(in the rows, 128 means zero)
Facts:
q_104 κ: q_666,q_745,q_36,q_993
q_11 κ: q_666,q_616,q_87,q_704,q_67,q_168,q_40
q_110 κ: q_80,q_541,q_265
q_151 κ: q_447,q_984,q_347
q_154 κ: q_848,q_10,q_422
q_155 κ: q_55,q_780
q_189 κ: q_381,q_219,q_631,q_587,q_65,q_274
q_204 κ: q_754,q_695,q_354,q_952,q_625,q_42
q_206 κ: q_696,q_529,q_625,q_89
q_224 κ: q_932,q_10,q_354,q_529,q_502,q_40
q_23 κ: q_589,q_769,q_742,q_67,q_751
q_246 κ: q_589,q_695,q_555
q_279 κ: q_354,q_328,q_529
q_29 κ: q_616,q_124,q_745
q_31 κ: q_585,q_301
q_320 κ: q_238,q_412,q_970
q_322 κ: q_731,q_703
q_37 κ: q_849
q_371 κ: q_87,q_259
q_387 κ: q_55,q_500,q_301
q_396 κ: q_972,q_251,q_212,q_112
q_433 κ: q_585,q_610,q_613
q_450 κ: q_689,q_945,q_810,q_347,q_411,q_323,q_89
q_469 κ: q_887,q_695,q_392,q_701,q_65
q_486 κ: q_982,q_915,q_587,q_416
q_497 κ: q_55,q_742
q_504 κ: q_416
q_511 κ: q_541
q_52 κ: q_45,q_945,q_942,q_416,q_411,q_323
q_54 κ: q_585,q_535,q_810,q_102,q_771,q_212,q_41
q_556 κ: q_447,q_993
q_576 κ: q_415,q_745,q_461,q_40
q_582 κ: q_587,q_555
q_584 κ: q_704,q_825
q_59 κ: q_269,q_354,q_165,q_810,q_323
q_627 κ: q_887,q_55,q_535,q_597
q_649 κ: q_514,q_112
q_677 κ: q_273,q_984,q_392,q_124,q_952,q_567,q_274
q_682 κ: q_415,q_984,q_384,q_643,q_613,q_411,q_863,q_40
q_691 κ: q_666,q_328,q_411,q_355
q_706 κ: q_849,q_71,q_643,q_355
q_707 κ: q_610,q_506,q_411,q_89
q_714 κ: q_381
q_715 κ: q_631,q_411,q_767
q_726 κ: q_80,q_819,q_616,q_10,q_631,q_41,q_461
q_763 κ: q_381,q_731,q_984,q_354,q_416,q_698
q_766 κ: q_381,q_412,q_460,q_831,q_168
q_775 κ: q_696,q_502
q_790 κ: q_689,q_537,q_859
q_83 κ: q_926,q_745,q_416,q_993
q_84 κ: q_689,q_79,q_810,q_416,q_825
q_847 κ: q_769,q_451,q_984
q_854 κ: q_67,q_323
q_864 κ: q_689,q_696,q_806,q_514
q_911 κ: q_849,q_689,q_859
q_923 κ: q_535,q_767
q_940 κ: q_754,q_769,q_696,q_412,q_127,q_274,q_89
q_955 κ: q_610,q_87,q_984,q_207,q_952,q_703
q_996 κ: q_537,q_41
Ω 374 <- q_10,q_102,q_112,q_151,q_251,q_320,q_354,q_381,q_412,q_42,q_461,q_486,q_497,q_504,q_532,q_555,q_582,q_60,q_631,q_666,q_689,q_695,q_707,q_71,q_742,q_766,q_780,q_787,q_819,q_848,q_864,q_942,q_945,q_972,q_982
Ω 417 <- q_104,q_154,q_460,q_627,q_67,q_682,q_703,q_771,q_775,q_825,q_839,q_84,q_854
Ω 182 <- q_11,q_124,q_127,q_189,q_204,q_206,q_259,q_273,q_279,q_301,q_322,q_347,q_355,q_36,q_411,q_416,q_433,q_45,q_514,q_537,q_567,q_587,q_597,q_613,q_643,q_701,q_717,q_80,q_810,q_859,q_915,q_970,q_996
Ω 454 <- q_110,q_165,q_168,q_170,q_207,q_219,q_23,q_238,q_246,q_257,q_269,q_274,q_29,q_323,q_328,q_371,q_387,q_392,q_397,q_40,q_407,q_41,q_422,q_447,q_450,q_469,q_502,q_506,q_511,q_52,q_529,q_55,q_556,q_58,q_584,q_585,q_610,q_616,q_65,q_696,q_698,q_704,q_714,q_715,q_726,q_731,q_745,q_751,q_763,q_767,q_769,q_79,q_83,q_831,q_844,q_847,q_849,q_863,q_887,q_89,q_911,q_932,q_937,q_955,q_984
Ω 317 <- q_155,q_212,q_31,q_37,q_415,q_499,q_500,q_541,q_57,q_576,q_649,q_677,q_754,q_790,q_87,q_923,q_926,q_940,q_993
Ω 926 <- q_224,q_265,q_293,q_384,q_396,q_451,q_535,q_54,q_589,q_59,q_625,q_691,q_706,q_736,q_806,q_952
q_10 ρ q_511,q_707,q_726
q_102 ρ q_625
q_104 ρ q_224
q_127 ρ q_982
q_155 ρ q_972,q_584,q_631
q_170 ρ q_257,q_537,q_387
q_265 ρ q_766
q_279 ρ q_224,q_707
q_293 ρ q_45,q_273,q_703
q_322 ρ q_715,q_224
q_384 ρ q_616,q_514
q_396 ρ q_42
q_412 ρ q_952,q_625
q_422 ρ q_535,q_847
q_450 ρ q_859
q_461 ρ q_610,q_942
q_469 ρ q_854,q_411
q_497 ρ q_124
q_500 ρ q_952
q_504 ρ q_42
q_532 ρ q_754,q_381
q_555 ρ q_168
q_567 ρ q_790,q_58
q_576 ρ q_585
q_60 ρ q_767
q_65 ρ q_207,q_40
q_67 ρ q_847
q_689 ρ q_666,q_984,q_502
q_696 ρ q_460,q_859
q_698 ρ q_854
q_717 ρ q_219,q_996,q_57
q_736 ρ q_996,q_397,q_11
q_742 ρ q_451
q_771 ρ q_189,q_806
q_775 ρ q_754
q_787 ρ q_706
q_80 ρ q_587,q_57
q_831 ρ q_45
q_839 ρ q_52
q_844 ρ q_810,q_499,q_506,q_54,q_274
q_848 ρ q_204
q_849 ρ q_806,q_499,q_625
q_87 ρ q_582
q_887 ρ q_206,q_587
q_89 ρ q_984,q_825
q_911 ρ q_587,q_328,q_625
q_915 ρ q_23,q_451,q_251,q_58,q_274,q_407
q_926 ρ q_932
q_937 ρ q_666
q_940 ρ q_257,q_704
q_945 ρ q_766,q_269,q_371,q_514
q_955 ρ q_790,q_682,q_407
q_993 ρ q_585,q_982,q_347

Known rows:
q_587: [148 141 106 121  99 145  84 154 107 141 142 133 139 120  90 118  86 133
 138 149 118 105 105 138 142  90 148  94 137  93 142  92 122 131  78 128
 169 147]
q_279: [153  78  72  95 124 138 155  95 143  93 108 168  74 157  49 159 124 123
  95 189 156 147  74 163 182  62 174 108  81  73 152 105 131 103 118  63
 238 159]
q_649: [142 143 110  91 134 138 112 130 114 122 157 114 114 136  95 105  70 143
 126 129 107 126 109 138 154 119 163 100 117 101 174  90 158 110  96 118
 192 150]
q_57: [137 143 109  99 123 149 112 141 115 128 150 120 129 129  97 102  79 145
 136 136  99 120 105 150 148 112 154 100 126  99 172  98 143 116  94 127
 185 151]
q_576: [141 109 122 118 133 150 142  98 103  90 114 132 129 144  92 103 108 172
 138 166 127 139  85 205 152  97 129 108  93  87 188  93 138 135 107 131
 205 169]
q_940: [147 119 115 105 136 128 132  99 102  91 126 128 107 137  87 114 106 172
 127 153 129 135  94 201 174  75 126 101  72  85 177  81 137 131  91 127
 208 141]
q_541: [128 142 104 105 136 159 105 152 126 130 158 115 130 130  93  98  79 142
 140 153 105 118 110 153 134 115 158 100 136  95 164 105 145 110  95 112
 179 167]
q_689: [142 138 110  94 137 147 124  82 117  86 125 154 117 145 101 109 128 152
 133 172 130 126  82 207 148  81 126 106  93 100 149 106 152 147  81 101
 127 158]
q_71: [166 157 111  90 122 158 114 132 138 121 142 144 124 131  99 108  80 142
 142 145 106 117  98 155 136 126 160  92 125  94 147 105 149 119  88 110
 158 151]
q_151: [178 153 115  88 120 152 121 130 132 116 140 145 122 128  97 110  68 155
 140 128  97 125  91 156 152 128 161  88 111  90 152  97 144 116  96 129
 190 144]
q_165: [137 136 105 100 128 152 114 131 120 127 140 121 129 117 109 120  81 129
 136 128  96 111  93 145 139 103 172  93 120 114 146  86 136 112  80 112
 170 153]
q_110: [151 125 110 110 142 152 104 133 110 122 138 108 142 139 105 112  67 142
 136 129 115 126  98 143 138 113 179  88 113  91 156  88 137  94  97 122
 201 164]
q_726: [155 121 113 112 143 155 112 131 119 121 138 113 139 139  96 117  67 143
 136 127 116 134  94 141 141 121 183  89 117  94 157  84 139  92 102 120
 220 167]
q_170: [137 106 103 118 141 144 125  96 102  95 115 130 131 145 104 113 122 151
 131 155 126 129  77 200 141  75 143 102  85  88 157  86 129 124  82 117
 174 153]
q_863: [141 134 108 106 126 162 120 139 124 126 130 128 135 117 108 112  83 133
 140 133  97 112  88 150 131 107 175  90 126 109 149  92 130 111  84 114
 179 158]
q_511: [142 128 106 110 142 154 109 139 119 121 141 111 137 131  98 115  71 140
 133 130 109 129  91 143 139 110 181  91 116  92 152  89 137  96  92 116
 199 161]
q_396: [223 134 116 102 179 157 128  68 135 100 131  95  85 155  97  62 105 161
 107 125 168 108  26 211  77 100 101 113  75  62 167  65 127 117 114  53
 176  81]

Rows:
No name comes twice in this set of rows, the named rows included.
[141 136 114 104 131 147 120 131 120 118 131 122 134 112 111 117  72 158
 136 120  90 124  94 155 152 106 173  86 100  93 149  76 132 108  83 139
 197 149]  q_847
[130 133  98 107 129 159 108 139 121 127 137 121 136 128 109 113  87 138
 139 134  99 116  92 148 128 102 172  94 121 103 149  92 133 105  76 119
 164 153]  q_767
[147  78  69  96 110 141 152 105 145 101 105 171  77 155  51 154 128 128
  98 185 142 145  68 167 168  63 169 107  79  68 149 102 127 104 113  71
 237 147]  q_322
[115 120 109 119 124 158 141 104 111  95 116 143 131 132 101 100 126 166
 143 180 114 128  86 213 143  84 127 110 104  93 175 106 136 148  89 122
 163 167]  q_993
[156 125 109 109 144 152 113  98 118  88 127 144 126 155  90 103 119 159
 141 182 146 133  82 205 144  85 123 101  95  76 151 111 144 132  92 103
 161 163]  q_848
[123 108  97 117 134 149 113 114 108 101 115 130 127 130  99 115 124 151
 137 159 127 125  74 201 139  62 133 103  83  82 142  89 116 121  77 113
 169 147]  q_65
[145 158 109  89 121 155 111 129 131 117 146 142 130 121 103 108  81 160
 146 145  99 125 101 168 146 116 162  91 114  89 141 104 148 117  85 124
 156 154]  q_982
[246 136 102 122  86 116  42 178  69 150 150 151 124 126  46 123  98 108
 137 145 146 100  93 122 149  94 108  97 158  97 135 117 122 144  58 125
 166 138]  q_625
[150 107 114 109 134 135 140  73  93  83 103 136 122 149 103 123 112 159
 129 140 122 133  73 194 156  80 147  99  75 108 165  69 135 132  85 125
 183 151]  q_450
[212  95 116 140 110 120  92 110  44 106 110 149 124 168  67 129 121 117
 132 145 157 119  74 167 152  66 110 107 109 113 167  91 121 158  68 135
 194 151]  q_911
[153 140 115 109 119 141 107 137 121 125 136 118 126 126  94 119  64 158
 130 130 112 122 104 140 155 107 162  84 105  76 154  74 131 107  99 131
 210 137]  q_189
[190  98 104 138 110 135  87 120  59 114 113 151 128 156  76 124 134 102
 140 159 151 113  72 176 133  62 106 111 123 111 156 109 114 161  63 119
 166 156]  q_849

Now the same objects, written a new way:
Known rows:
q_407: [131 154 139 104 158 146 125 110 121 165 124 129 138 129  96 167 124 145
  98  99 146 156 107 108  96 125 119 141 151 148 138]
q_246: [161 142 150 132 120 142 134 129 131 115 139  86 125 112 136  99 118 123
 165 136 133 123 144 119 120 139 146 105 132 130 116]
q_497: [134 153  79 163  34 103  97 125  90 112 131  71  80 105 194 113 175 143
 212 138 112 111 126 165 124 151 215 123  58  90 123]
q_83: [115 173 115 131 163 138 182 179 126 154 139 102 126 127 118  44 130 117
 169 135 130 110 155  88 114 135 151 168 140  56 137]
q_649: [154 150 155 130 116 144 121 126 126 117 138 120 114 133 133  85 129 113
 147 146 146 122 143 119 142 137 149 115 117 148 135]
q_514: [107 134 125 135 144 144 129  95 120 139 133 148  98 134 126 164 135 126
  76 103 152 168 120 118 106 135 135 173 161 191 146]
q_219: [116 148 143 109 159 152 130 106 116 162 122 120 138 125 103 171 127 146
  96 106 135 170 105 106  92 124 122 130 153 151 135]
q_433: [147 138 127 126 114 122 125 136 128 118 156 126 117 113 139  91 132 112
 149 115 153 105 150 136 131 153 139 136 125 148 139]
q_839: [122  65  98 131  70  51 166 183 230  60 123 152 184 162 136 123  77  62
 163 151  87 164 165  98 211  82  44 103 107 129 108]
q_207: [138 131 180  92 229 168 107 122 104 139 134 161 137 114  81 206 138 146
 148 123 126 112 113 105 112 131  88 120 192 129 131]
q_31: [150 165 141 122 106 143 123 134 123 120 163 113 107 132 133 105 140 120
 180 133 129 127 141 109 133 135 145 111 125 140 143]
q_940: [172  88 172 139  81 123 138 131 183  58 146 112 147 147 140  58  79  85
 161 161 128 105 157 143 181 121 105  61 108 150  98]
q_355: [117 117 126 128 125 108 117 142 127 127 132 150 121 139 118 140 139 121
 117 119 127 123 129 131 150 114 127 137 115 129 138]
q_763: [139 112 161 158 151 169 178 142 137 112 115  71 143  84 137  57 104 118
 146 138 127 119 143 103  76 152 161 100 154 116  79]
q_766: [124 142  90 139 148 155 152  94 143 126 153 100 107  93 160 122 110 131
 131 110 179 155 126 137  50 188 155 151 177 173 117]
q_212: [124 136 150 126 109 122 113 122 124 139 128 120 118 157 121 152 133 136
 113 149 108 129 120 117 143 103 130 117 130 128 126]
q_537: [125 134 112 107 159 135 134 121 157 128 133 178 135 136 115 166 110 105
 109 104 142 197 138  70 145 111  71 146 164 183 156]

Rows:
No name comes twice in this set of rows, the named rows included.
[109 152 140 127 171 167  89 107  94 147 114 191 108 115 130 166 143 141
  99 115 136 149 122 107 135 119 127 160 127 174 167]  q_859
[157 155 108 104 185 174 195 149 227 118 142 143 182 121 108  55  38  71
 136 116 158 216 161  25 137 113  53 133 172 151 142]  q_52
[147 135 174  80 220 142 105 127  91 153 156 164 145 114  76 180 141 138
 142 113 146  90 116 121 114 148  82 133 194 119 146]  q_40
[141 166 121 114 160 174 116 115 108 147 148 146 113  86 124 108 143 120
 139  90 170 150 144  97 114 148 147 155 137 185 161]  q_996
[156 133 108 102 125 141 123 141 127 125 163 159 126 130 118  63 123 109
 124 139 165 103 166 158 141 158 132 129 116 115 142]  q_691
[165 162 107 127  62 121 108 121 100 129 133  85  83 127 152 199 152 144
 203 141  89 171 114  81 137 103 136 104 141 129 146]  q_55
[145 158 120  95 154 138 125 141 118 165 181 126 124 101  99 101 149 119
 139  73 185 128 145 123  92 173 134 172 153 159 166]  q_11
[153 179  89  98 135 189 128 114  99 154 158 143 103  94 128 119 119 145
 138 119 172 165 147 115 103 164 143 130 149 175 151]  q_54
[ 80 137 118 169 162 185 162 152 141 116  96 158 126  85 175  57 132  99
 152 140 118 129 164  88 132 115 163 177  93 140 135]  q_84
[138  95 185 168 103 115 102 102 116  82 101 127 129 150 131 120 118 132
 112 167 102  77 126 182 175 103 128  83  82 114 103]  q_696
[ 95 145 121 122 142 130 113 115  84 189 131 119 112 111 112 157 173 162
  79  78 153 142 103 148  74 141 176 177 129 160 137]  q_124
[138 146  93 137  86 120 126 148 118 102 160 108 111  96 181 136 170 101
 230 126 128 149 137 101 138 141 150 148 111 160 150]  q_627

The same objects again, as new rows of numbers:
Known rows:
q_52: [156 125 121 115 118 124 113 111 133 150 130 139 173 123 115 117 162 126
 129 127 153 127 149 109 128 119 117 128 149 137]
q_23: [153 115 145 114 116 125 208 143 144 120 122 118 138 121 115 122 113 121
 120 127 101 159 111 178 133 122 207 122 165 123]
q_384: [118 110 126 137 123 125 109 114 122 127 135 118 101 117 117 196 119 145
 144 128 156 141 107 118 126 121 119 118 107 128]
q_537: [118 159 124 119 127 127 109 136 137 130 126 125 155 146 120 125 133 129
 140 123 117 120 128 121 121 120 119 121 144 128]
q_500: [115 109 125 146 118 137 163 138 121 121 134 150 100 114 126 116 118 120
 112 130 122 131 131 123 126 127 118 119 110 127]
q_754: [154 172 123 131 122 122 136 152 121 136 123 123 150 130 112 117 115 128
 131 126 112 121 140 118 122 162 123 130 155 146]
q_940: [115 110 125 132 131 125 150 112 119 128 129 127 109 110 148 139 116 163
 144 137 167 125 108 128 128 126 121 134 122 142]
q_59: [123 109 122 112 116 123 112 114 125 128 127 118 143 121 132 118 119 127
 124 125 156 118 117 122 124 120 123 123 138 132]
q_854: [138 148 124 115 129 124 110 133 125 140 123 119 199 126 113 117 120 129
 114 129 137 121 155 124 124 131 120 147 168 124]
q_589: [115 115 121 136 123 125 111 117 119 125 123 120 116 126 130 125 122 123
 118 126 127 122 118 130 124 121 121 117 121 121]
q_499: [145 171 135 113 117 129 222 198 138 127 126 116 109 132 113 121 125 120
 115 125 102 143 132 152 130 122 146 126 105 143]
q_447: [121 111 122 127 127 122 118 113 120 128 125 127 115 121 118 131 140 125
 129 127 114 124 122 111 127 132 124 121 116 123]
q_45: [135 184 127 117 123 132 106 138 132 131 120 117 155 153 118 117 140 129
 141 125 111 120 144 119 124 122 122 124 164 125]
q_911: [117 111 126 116 114 122 184 138 186 133 184 203 100 113 141 118 133 125
 114 128 152 125 133 113 134 121 123 119 109 138]
q_259: [113 118 127 129 130 131 107 120 124 124 122 116 113 139 131 129 131 134
 133 126 122 123 117 127 125 120 119 123 119 124]
q_397: [122 158 123 115 114 128 129 147 138 129 149 140 109 131 120 115 137 124
 115 132 106 120 182 111 125 153 120 120 110 122]
q_251: [143 144 183 117 115 124 186 170 120 124 124 121 139 140 115 119 129 121
 118 126 102 159 113 195 131 123 183 122 131 137]

Rows:
No name comes twice in this set of rows, the named rows included.
[113 191 124 113 117 127 110 142 121 138 146 119 115 132 118 117 113 134
 152 150 155 122 147 137 126 123 125 142 212 163]  q_766
[117 111 124 147 121 124 110 114 121 134 139 117 100 116 118 206 115 161
 158 131 179 157 109 122 130 123 118 118 104 148]  q_945
[116 154 124 114 116 129 180 173 157 123 172 132 103 137 126 120 146 120
 116 131 100 121 196 115 129 135 119 123 107 119]  q_328
[111 109 161 137 126 127 160 129 119 121 126 119 107 121 119 117 116 121
 117 126 114 163 114 188 129 121 176 117 107 123]  q_742
[116 216 124 115 114 125 111 167 119 139 145 117 120 149 118 153 116 144
 163 139 119 124 139 123 126 122 123 120 186 157]  q_514
[120 159 125 116 116 132 135 152 146 126 161 142 101 134 125 119 134 123
 114 137 109 121 199 110 125 152 119 121 107 125]  q_219
[120 112 125 124 134 124 112 115 119 119 123 137 116 128 114 153 140 125
 127 126 134 140 115 112 134 136 127 196 106 127]  q_576

